Here is a tiny trained network, its code and every weight. The questions are about switching its units off for an input and a class, where a switched-off unit gives its printed mean instead of its output.

import numpy as np


def w(rows, s, z=0):
    codes = np.array(rows[::2]) - 128.0
    scale = np.full(codes.shape[1], s)
    scale[-1] = z or s
    return codes * scale


def f(y):
    return y / 2 * (1 + np.tanh(0.7978845608 * (y + 0.044715 * y**3)))


def log_softmax(a):
    a = a - a.max(-1, keepdims=True)
    return a - np.log(np.exp(a).sum(-1, keepdims=True))


def net(x, mask):
    res = np.array(x, float).reshape(1, 6) / 4 @ E
    y = f(res @ A[0][:, :-1].T + A[0][:, -1])
    res = res + np.where(mask, y, B[0][:, -1]) @ B[0][:, :-1]
    return log_softmax(res[-1] @ U[:, :-1].T + U[:, -1])


A, B = {}, {}
E = w([
[156,228,109,24,189,164],'x0',
[203,159,191,143,106,38],'x1',
[193,59,123,94,149,131],'x2',
[161,165,198,114,254,79],'x3',
[82,77,56,168,128,99],'x4',
[203,113,9,189,90,164],'x5',
],0.0054)
A[0] = w([
[114,128,121,123,128,140,25],'n0',
[109,125,117,122,123,137,27],'n1',
[123,137,115,117,104,112,160],'n2',
[139,149,177,78,163,118,161],'n3',
[148,182,211,52,204,107,206],'n4',
[130,129,129,110,135,131,55],'n5',
[83,105,29,46,111,186,101],'n6',
[119,135,136,133,128,127,68],'n7',
[143,156,118,121,106,113,250],'n8',
[194,233,111,77,73,216,163],'n9',
[114,132,130,129,125,130,63],'n10',
[129,127,124,122,124,125,163],'n11',
[105,121,105,112,128,151,64],'n12',
[115,143,122,137,110,119,115],'n13',
[141,171,134,130,127,183,70],'n14',
[105,122,110,116,125,145,67],'n15',
[109,125,117,122,125,140,26],'n16',
[121,130,131,128,128,128,82],'n17',
[124,132,137,114,133,124,87],'n18',
[125,130,131,120,131,125,33],'n19',
[135,122,128,128,131,124,168],'n20',
[108,127,122,125,121,134,47],'n21',
[140,154,182,72,171,114,169],'n22',
[114,132,131,122,125,122,39],'n23',
[109,125,119,124,123,137,29],'n24',
[136,121,127,127,130,125,176],'n25',
[198,67,91,71,142,147,141],'n26',
[115,129,122,124,127,137,56],'n27',
[120,163,116,143,112,111,170],'n28',
[132,125,119,119,121,124,151],'n29',
[179,80,109,168,93,133,195],'n30',
[133,142,157,84,145,113,135],'n31',
[172,195,32,128,223,75,215],'n32',
[141,133,123,130,135,113,168],'n33',
[138,120,106,99,95,114,143],'n34',
[115,143,147,134,133,129,88],'n35',
[153,96,141,138,142,133,154],'n36',
[223,62,64,83,174,184,126],'n37',
[137,123,127,123,127,131,184],'n38',
[134,155,61,133,2,80,125],'n39',
[5,185,213,112,165,147,170],'n40',
[129,131,135,112,127,124,144],'n41',
],0.015,0.0021)
B[0] = w([
[127,110,134,133,147,136,123],'n0',
[132,106,134,145,143,143,125],'n1',
[138,128,133,126,116,145,135],'n2',
[118,160,142,118,89,149,188],'n3',
[144,213,146,107,41,162,251],'n4',
[134,115,128,138,127,135,126],'n5',
[126,64,93,148,218,193,191],'n6',
[120,124,110,106,133,127,124],'n7',
[128,159,143,131,125,154,150],'n8',
[121,253,134,146,146,64,213],'n9',
[133,120,115,108,138,131,124],'n10',
[128,129,131,139,121,132,132],'n11',
[122,107,143,146,159,160,135],'n12',
[140,121,127,117,119,142,131],'n13',
[123,142,120,139,148,65,143],'n14',
[135,108,137,140,155,159,132],'n15',
[129,108,132,136,148,144,125],'n16',
[122,123,120,120,131,126,124],'n17',
[129,117,118,138,113,125,129],'n18',
[121,117,122,135,125,123,122],'n19',
[126,136,127,133,126,125,133],'n20',
[138,111,125,129,141,140,125],'n21',
[120,165,149,121,77,147,200],'n22',
[131,111,120,140,121,122,123],'n23',
[133,109,131,134,146,142,124],'n24',
[127,138,128,126,126,125,134],'n25',
[125,163,133,119,82,165,172],'n26',
[132,112,137,137,142,138,124],'n27',
[127,136,143,130,114,170,139],'n28',
[130,125,150,142,125,137,131],'n29',
[122,162,146,106,89,98,181],'n30',
[121,139,143,121,99,139,163],'n31',
[130,212,112,149,196,158,196],'n32',
[112,143,140,126,143,138,136],'n33',
[133,124,141,135,107,143,139],'n34',
[119,120,98,118,118,130,131],'n35',
[132,154,117,129,116,97,139],'n36',
[135,185,149,107,70,150,196],'n37',
[134,137,125,134,121,131,135],'n38',
[131,129,143,96,52,211,196],'n39',
[131,48,121,111,87,194,213],'n40',
[128,130,118,131,117,133,133],'n41',
],0.033,0.012)
U = w([
[126,78,132,154,157,7,3],'0',
[121,145,107,181,238,124,79],'1',
[137,182,169,118,58,130,252],'2',
[127,2,114,133,126,174,29],'3',
],0.0053,0.0016)

Each question gives the input, the list of numbers given to net, and the class t.
The units are the neurons (one row each of A and B). Each row of codes is followed by its name. A weight is (code - 128) times the scale printed after its matrix; where a second scale follows, it is the last column's (A, B and U).
mask holds one flag per neuron, in row order. A switched-off neuron (its flag False) gives its mean, the last column of its row in B, instead of its output. The means were averaged over made-up inputs and are rounded, as every weight is.
A unit's drop is (log p(t) with every unit on - log p(t) with that unit switched off) / (log p(t) with every unit on - log p(t) with every unit switched off).
The circuit of an input: a set's keep is (log p(t) with only the set's units on - log p(t) with every unit switched off) / (log p(t) with every unit on - log p(t) with every unit switched off). Starting from the 12 units with the biggest drops (on a tie, the unit counted first), units are removed one at a time, each time the one whose removal leaves the highest keep (on an exact tie, the one counted first), for as long as the keep stays at least 0.8.
units of the circuit, in order: the units of the circuit, biggest drop first
unit that matters most: the unit with the biggest drop
k most important neurons: the k neurons with the biggest drops, biggest first
drop when u is switched off: that unit's drop, to one decimal
input [2,-7,7,1,6,3], class 1: units of the circuit, in order -> n6
input [6,-5,4,5,8,1], class 1: units of the circuit, in order -> n6, n32
input [1,-8,-5,0,-5,-6], class 3: units of the circuit, in order -> n40, n37
input [2,2,-2,5,8,6], class 1: units of the circuit, in order -> n4, n32
input [5,-3,-3,-6,-8,3], class 1: units of the circuit, in order -> n6, n4
input [7,-7,-2,8,5,4], class 1: units of the circuit, in order -> n32, n6
input [-4,4,-6,0,3,-1], class 3: units of the circuit, in order -> n4, n9, n37
input [-2,1,-2,-8,5,-2], class 3: 2 most important neurons -> n4, n9
input [0,-4,3,-7,2,5], class 3: 2 most important neurons -> n6, n4
input [0,-3,6,-8,1,-1], class 3: 2 most important neurons -> n6, n4
input [1,4,5,-6,8,-7], class 3: 2 most important neurons -> n4, n9
input [-7,-5,2,-1,-8,-3], class 3: drop when n9 is switched off -> 0.2
input [1,-6,3,-2,-6,2], class 1: drop when n6 is switched off -> 0.3
input [-2,-2,5,-8,5,-2], class 3: unit that matters most -> n6
input [7,5,-7,-4,6,4], class 1: drop when n4 is switched off -> 0.4
